Below are the code and all the weights of a small trained network. Each question names an input and a target symbol and asks about switching units off, where a switched-off unit gives its printed mean instead of its output.

import numpy as np


def w(rows, s, z=0):
    codes = np.array(rows[::2]) - 128.0
    scale = np.full(codes.shape[1], s)
    scale[-1] = z or s
    return codes * scale


def norm(h):
    return h / np.sqrt((h * h).mean(-1, keepdims=True) + 1e-5)


def f(y):
    return np.maximum(y, 0)


def softmax(a):
    e = np.exp(a - a.max(-1, keepdims=True))
    return e / e.sum(-1, keepdims=True)


def log_softmax(a):
    a = a - a.max(-1, keepdims=True)
    return a - np.log(np.exp(a).sum(-1, keepdims=True))


def net(x, mask):
    ids = ['αγδεθλμξπσφψω'.index(c) for c in x.split()]
    T = len(ids)
    res = E[ids] + P[:T]
    u = 0
    for l in range(2):
        q, k, v = (norm(res) @ M[l].T for M in (Q, K, V))
        z = softmax(np.where(np.tri(T) > 0, q @ k.T / 2**0.5, -1e9)) @ v
        res = res + np.where(mask[u], z, O[l][:, -1]) @ O[l][:, :-1]
        u += 1
        y = f(norm(res) @ A[l][:, :-1].T + A[l][:, -1])
        res = res + np.where(mask[u : u + 4], y, B[l][:, -1]) @ B[l][:, :-1]
        u += 4
    return log_softmax(norm(res)[-1] @ U[:, :-1].T + U[:, -1])


Q, K, V, O, A, B = {}, {}, {}, {}, {}, {}
E = w([
[91,87,163,127,128],'α',
[122,167,150,83,90],'γ',
[128,139,132,137,135],'δ',
[140,138,120,149,123],'ε',
[186,139,119,122,61],'θ',
[191,134,150,168,91],'λ',
[82,142,136,252,199],'μ',
[84,116,27,174,150],'ξ',
[129,126,151,125,130],'π',
[113,118,29,153,143],'σ',
[201,116,119,29,9],'φ',
[99,101,175,105,124],'ψ',
[109,66,73,56,103],'ω',
],0.02)
P = w([
[128,195,102,129,133],'0',
[5,192,173,187,102],'1',
[157,159,132,156,110],'2',
[184,53,122,122,139],'3',
[63,123,151,171,123],'4',
[163,164,117,143,122],'5',
[155,38,115,106,192],'6',
[87,113,156,172,118],'7',
[183,155,106,107,103],'8',
[165,48,119,110,178],'9',
[110,95,158,150,95],'10',
[176,162,102,93,127],'11',
[146,50,114,109,205],'12',
[108,86,161,152,108],'13',
],0.016)
Q[0] = w([
[51,187,176,123,86],'0.h0',
[118,253,183,98,72],'0.h0',
],0.0051)
K[0] = w([
[253,98,124,118,237],'0.h0',
[138,235,201,139,174],'0.h0',
],0.007)
V[0] = w([
[85,200,187,253,51],'0.h0',
[56,144,83,130,117],'0.h0',
],0.0049)
O[0] = w([
[86,194,144,111,245,251],'0.h0',
[180,139,33,195,165,144],'0.h0',
],0.013,0.0023)
A[0] = w([
[33,152,83,153,25,147],'0.n0',
[214,109,224,111,244,253],'0.n1',
[71,87,121,95,109,190],'0.n2',
[216,119,115,108,172,149],'0.n3',
],0.011,0.0062)
B[0] = w([
[129,133,193,122,169,167],'0.n0',
[54,67,91,74,47,251],'0.n1',
[164,137,190,196,127,170],'0.n2',
[73,113,143,71,249,185],'0.n3',
],0.013,0.012)
Q[1] = w([
[121,244,185,72,2],'1.h0',
[145,19,254,108,132],'1.h0',
],0.0054)
K[1] = w([
[115,227,175,117,164],'1.h0',
[182,9,217,255,128],'1.h0',
],0.0094)
V[1] = w([
[138,122,195,138,186],'1.h0',
[254,103,33,126,37],'1.h0',
],0.0068)
O[1] = w([
[237,164,167,2,236,156],'1.h0',
[59,74,112,73,171,2],'1.h0',
],0.0085,0.0064)
A[1] = w([
[216,115,191,178,70,169],'1.n0',
[23,167,215,255,123,1],'1.n1',
[68,126,182,87,201,188],'1.n2',
[57,45,104,73,67,132],'1.n3',
],0.009,0.0027)
B[1] = w([
[9,133,189,225,123,182],'1.n0',
[187,167,254,149,137,183],'1.n1',
[150,216,156,142,204,193],'1.n2',
[224,89,121,144,207,254],'1.n3',
],0.0081,0.0096)
U = w([
[116,117,88,167,144,7],'α',
[157,167,112,86,129,24],'γ',
[178,149,114,83,85,79],'δ',
[119,163,118,77,87,59],'ε',
[173,159,219,124,176,251],'θ',
[33,101,124,47,108,99],'λ',
[105,105,181,159,132,243],'μ',
[139,123,62,151,141,184],'ξ',
[36,94,105,96,156,39],'π',
[95,99,85,134,174,62],'σ',
[174,70,116,73,76,131],'φ',
[115,10,159,149,83,242],'ψ',
[235,24,107,124,171,56],'ω',
],0.011,0.002)

Each question gives the input, a string of symbols that net reads in full, and the target symbol t.
The units are the heads (2 rows each of Q, K, V and O) and the neurons (one row each of A and B). Each row of codes is followed by its name. A weight is (code - 128) times the scale printed after its matrix; where a second scale follows, it is the last column's (O, A, B and U).
mask holds one flag per unit, layer by layer, with each layer's heads first. A switched-off unit (its flag False) gives its mean, the last column of its rows in O or B, instead of its output. The means were averaged over made-up inputs and are rounded, as every weight is.
A unit's drop is (log p(t) with every unit on - log p(t) with that unit switched off) / (log p(t) with every unit on - log p(t) with every unit switched off).
The circuit of an input: a set's keep is (log p(t) with only the set's units on - log p(t) with every unit switched off) / (log p(t) with every unit on - log p(t) with every unit switched off). Starting from all 10 units, units are removed one at a time, each time the one whose removal leaves the highest keep (on an exact tie, the one counted first), for as long as the keep stays at least 0.8.
circuit, biggest first: the units of the circuit, biggest drop first
unit that matters most: the unit with the biggest drop
k most important neurons: the k neurons with the biggest drops, biggest first
top k neurons in layer l: the k neurons of layer l with the biggest drops, biggest first
drop of u: that unit's drop, to one decimal
input π π ω λ ω ω γ λ π ε α, target θ: circuit, biggest first : [0.n1 0.n2]
input ψ δ ω π δ μ γ ψ ω ψ ω λ δ ξ, target θ: 2 most important neurons : [0.n1 0.n0]
input λ φ ω λ μ, target θ: 2 most important neurons : [1.n1 0.n1]
input γ μ δ ω ω π φ ω ω γ, target ω: circuit, biggest first : [0.h0 1.n3]
input ψ θ λ, target ω: 3 most important neurons : [0.n1 1.n3 0.n3]
input σ σ ψ, target ψ: unit that matters most : 0.n3
input θ φ π σ ω ξ ψ, target ω: circuit, biggest first : [1.n3 0.h0]
input λ γ λ ω ω α, target ψ: circuit, biggest first : [0.n3 0.n1]
input φ γ π ξ ψ, target θ: 2 most important neurons : [1.n1 0.n1]
input ξ γ π, target λ: top 2 neurons in layer 0 : [0.n1 0.n2]
input λ φ σ λ ψ λ α λ, target ψ: 4 most important neurons : [0.n3 0.n1 1.n2 0.n2]
input μ δ σ μ π λ ψ λ λ θ θ λ π ω, target θ: 3 most important neurons : [0.n1 0.n0 0.n2]
input ψ γ θ α θ δ α σ, target θ: 2 most important neurons : [1.n1 0.n0]
input ω π λ θ λ γ π ψ θ σ θ λ ψ λ, target ψ: 2 most important neurons : [0.n3 1.n0]
input ω ω λ ω ψ, target θ: top neuron in layer 0 : [0.n1]
input φ λ ω λ σ, target θ: 3 most important neurons : [0.n0 0.n1 1.n1]
input ε σ λ, target ω: top 2 neurons in layer 1 : [1.n3 1.n0]
input λ ψ ω γ ω π λ μ σ ψ φ, target θ: 2 most important neurons : [0.n1 0.n0]
input σ π ω γ ω φ δ μ θ δ σ, target μ: top 2 neurons in layer 1 : [1.n0 1.n3]
input ω δ ε ω λ λ θ λ α, target ψ: 2 most important neurons : [0.n3 0.n2]
input φ λ ω, target θ: 2 most important neurons : [0.n1 0.n0]
input λ λ ψ λ δ λ γ μ λ π ξ, target θ: top 2 neurons in layer 0 : [0.n0 0.n1]
input π ω ω ψ, target ω: drop of 1.h0 : 0.1
input ω φ ω ψ λ ω γ, target ω: drop of 1.n3 : 0.4
input π ω ψ σ ω γ α λ ψ σ λ ξ ψ φ, target θ: drop of 0.n1 : 1.7
